Below are the code and all the weights of a small trained network. Each question names an input and a target symbol and asks about switching units off, where a switched-off unit gives its printed mean instead of its output.

import numpy as np


def w(rows, s, z=0):
    codes = np.array(rows[::2]) - 128.0
    scale = np.full(codes.shape[1], s)
    scale[-1] = z or s
    return codes * scale


def f(y):
    return y / 2 * (1 + np.tanh(0.7978845608 * (y + 0.044715 * y**3)))


def softmax(a):
    e = np.exp(a - a.max(-1, keepdims=True))
    return e / e.sum(-1, keepdims=True)


def log_softmax(a):
    a = a - a.max(-1, keepdims=True)
    return a - np.log(np.exp(a).sum(-1, keepdims=True))


def net(x, mask):
    ids = ['ΓΛΞΣΨΩαζηθπτ'.index(c) for c in x.split()]
    T = len(ids)
    res = E[ids] + P[:T]
    r = res
    for j in range(3):
        rows = slice(3 * j, 3 * j + 3)
        q, k, v = (r @ M[0][rows].T for M in (Q, K, V))
        z = softmax(np.where(np.tri(T) > 0, q @ k.T / 3**0.5, -1e9)) @ v
        o = O[0][rows]
        res = res + np.where(mask[j], z, o[:, -1]) @ o[:, :-1]
    y = f(res @ A[0][:, :-1].T + A[0][:, -1])
    res = res + np.where(mask[3:7], y, B[0][:, -1]) @ B[0][:, :-1]
    return log_softmax(res[-1] @ U[:, :-1].T + U[:, -1])


Q, K, V, O, A, B = {}, {}, {}, {}, {}, {}
E = w([
[174,125,107,38,185],'Γ',
[201,121,59,59,42],'Λ',
[83,134,50,168,44],'Ξ',
[162,106,177,184,213],'Σ',
[113,71,161,72,117],'Ψ',
[138,217,173,125,156],'Ω',
[79,136,202,202,100],'α',
[208,116,188,214,166],'ζ',
[68,197,126,49,103],'η',
[88,46,77,254,118],'θ',
[173,130,102,146,161],'π',
[165,156,115,162,128],'τ',
],0.017)
P = w([
[82,122,3,220,160],'0',
[103,133,77,158,185],'1',
[151,146,144,105,157],'2',
[179,150,200,60,144],'3',
[190,164,236,41,127],'4',
[206,173,212,47,139],'5',
],0.004)
Q[0] = w([
[69,164,55,37,112],'h1',
[87,49,12,190,94],'h1',
[144,51,194,249,187],'h1',
[110,43,146,134,156],'h2',
[101,89,44,189,73],'h2',
[107,137,55,16,48],'h2',
[102,167,70,58,48],'h3',
[110,71,73,236,87],'h3',
[213,187,161,123,176],'h3',
],0.013)
K[0] = w([
[153,198,78,117,147],'h1',
[105,116,8,199,93],'h1',
[67,49,181,153,112],'h1',
[147,186,93,160,135],'h2',
[65,70,12,195,139],'h2',
[173,82,70,76,116],'h2',
[66,178,142,168,148],'h3',
[115,75,53,130,175],'h3',
[173,109,211,42,151],'h3',
],0.013)
V[0] = w([
[95,104,132,92,171],'h1',
[53,77,186,92,73],'h1',
[187,104,150,195,210],'h1',
[106,210,158,80,153],'h2',
[122,6,180,139,161],'h2',
[184,79,59,66,162],'h2',
[124,127,157,102,196],'h3',
[146,124,192,243,135],'h3',
[210,138,95,135,73],'h3',
],0.013)
O[0] = w([
[149,121,35,124,158,91],'h1',
[79,171,81,191,98,38],'h1',
[110,38,149,92,145,251],'h1',
[73,159,167,81,175,109],'h2',
[126,72,59,171,151,87],'h2',
[245,149,93,92,174,79],'h2',
[86,99,135,104,197,140],'h3',
[84,121,104,56,58,245],'h3',
[170,111,180,144,49,141],'h3',
],0.012,0.0031)
A[0] = w([
[105,158,109,187,97,116],'n1',
[106,108,88,96,190,119],'n2',
[133,192,50,1,126,48],'n3',
[180,147,114,147,174,1],'n4',
],0.01,0.0095)
B[0] = w([
[174,162,90,62,182,245],'n1',
[8,169,95,91,148,226],'n2',
[116,70,203,254,149,254],'n3',
[53,16,200,187,82,171],'n4',
],0.0073,0.0081)
U = w([
[111,83,168,178,216,45],'Γ',
[169,90,204,208,110,96],'Λ',
[146,181,79,76,68,254],'Ξ',
[91,98,75,62,161,108],'Σ',
[105,145,39,190,186,163],'Ψ',
[78,145,229,64,122,63],'Ω',
[3,102,172,231,66,98],'α',
[105,47,165,100,72,50],'ζ',
[114,199,124,114,164,167],'η',
[116,56,88,196,87,142],'θ',
[182,119,106,63,153,190],'π',
[135,117,159,89,91,151],'τ',
],0.0068,0.0075)

Each question gives the input, a string of symbols that net reads in full, and the target symbol t.
The units are the heads (3 rows each of Q, K, V and O) and the neurons (one row each of A and B). Each row of codes is followed by its name. A weight is (code - 128) times the scale printed after its matrix; where a second scale follows, it is the last column's (O, A, B and U).
mask holds one flag per unit, heads first, then neurons. A switched-off unit (its flag False) gives its mean, the last column of its rows in O or B, instead of its output. The means were averaged over made-up inputs and are rounded, as every weight is.
A unit's drop is (log p(t) with every unit on - log p(t) with that unit switched off) / (log p(t) with every unit on - log p(t) with every unit switched off).
The circuit of an input: a set's keep is (log p(t) with only the set's units on - log p(t) with every unit switched off) / (log p(t) with every unit on - log p(t) with every unit switched off). Starting from all 7 units, units are removed one at a time, each time the one whose removal leaves the highest keep (on an exact tie, the one counted first), for as long as the keep stays at least 0.8.
circuit, biggest first: the units of the circuit, biggest drop first
most important unit: the unit with the biggest drop
k most important neurons: the k neurons with the biggest drops, biggest first
which heads matter: for each layer, one digit per head in row order, 1 if its drop is at least 0.15 and else 0, layers parted by /
input Ω η π ζ, target Ω: circuit, biggest first => [h2, h1]
input Ω α Σ, target α: most important neuron => [n1]
input Σ π ζ ζ, target ζ: circuit, biggest first => [h1, h3]
input τ Σ Γ Λ π, target Λ: 2 most important neurons => [n4, n1]
input Ω Λ τ, target Λ: which heads matter => 001
input π Ψ Σ, target Ψ: circuit, biggest first => [h1, h2]
input Λ ζ ζ Ψ τ, target Ψ: circuit, biggest first => [h2, h1]
input θ Ω Ξ Σ π, target Σ: which heads matter => 101
input θ ζ Σ Γ η, target Γ: 2 most important neurons => [n3, n4]
input Σ Ω η, target Ω: which heads matter => 010
input α Λ Σ Γ ζ, target Γ: which heads matter => 001
input Ψ θ τ α α Ψ, target α: circuit, biggest first => [h3, n3, h1]
input η Γ Ω ζ, target Ω: which heads matter => 110
input Ξ Ψ Λ π, target Λ: which heads matter => 011
input π θ θ η, target η: circuit, biggest first => [h3, h1, h2]
input θ Ξ α Ω τ, target Ω: circuit, biggest first => [h2]
input τ α Ψ θ π Σ, target Ψ: circuit, biggest first => [h1, h3]
input Ψ α Ω α τ, target α: which heads matter => 010
input Σ α π Ω Ω Ξ, target Ξ: which heads matter => 100
input π η η π, target η: which heads matter => 111
input α α θ Γ, target Γ: most important unit => n3
input η ζ π ζ θ ζ, target ζ: circuit, biggest first => [h3, h1]
input τ ζ α ζ, target α: which heads matter => 010
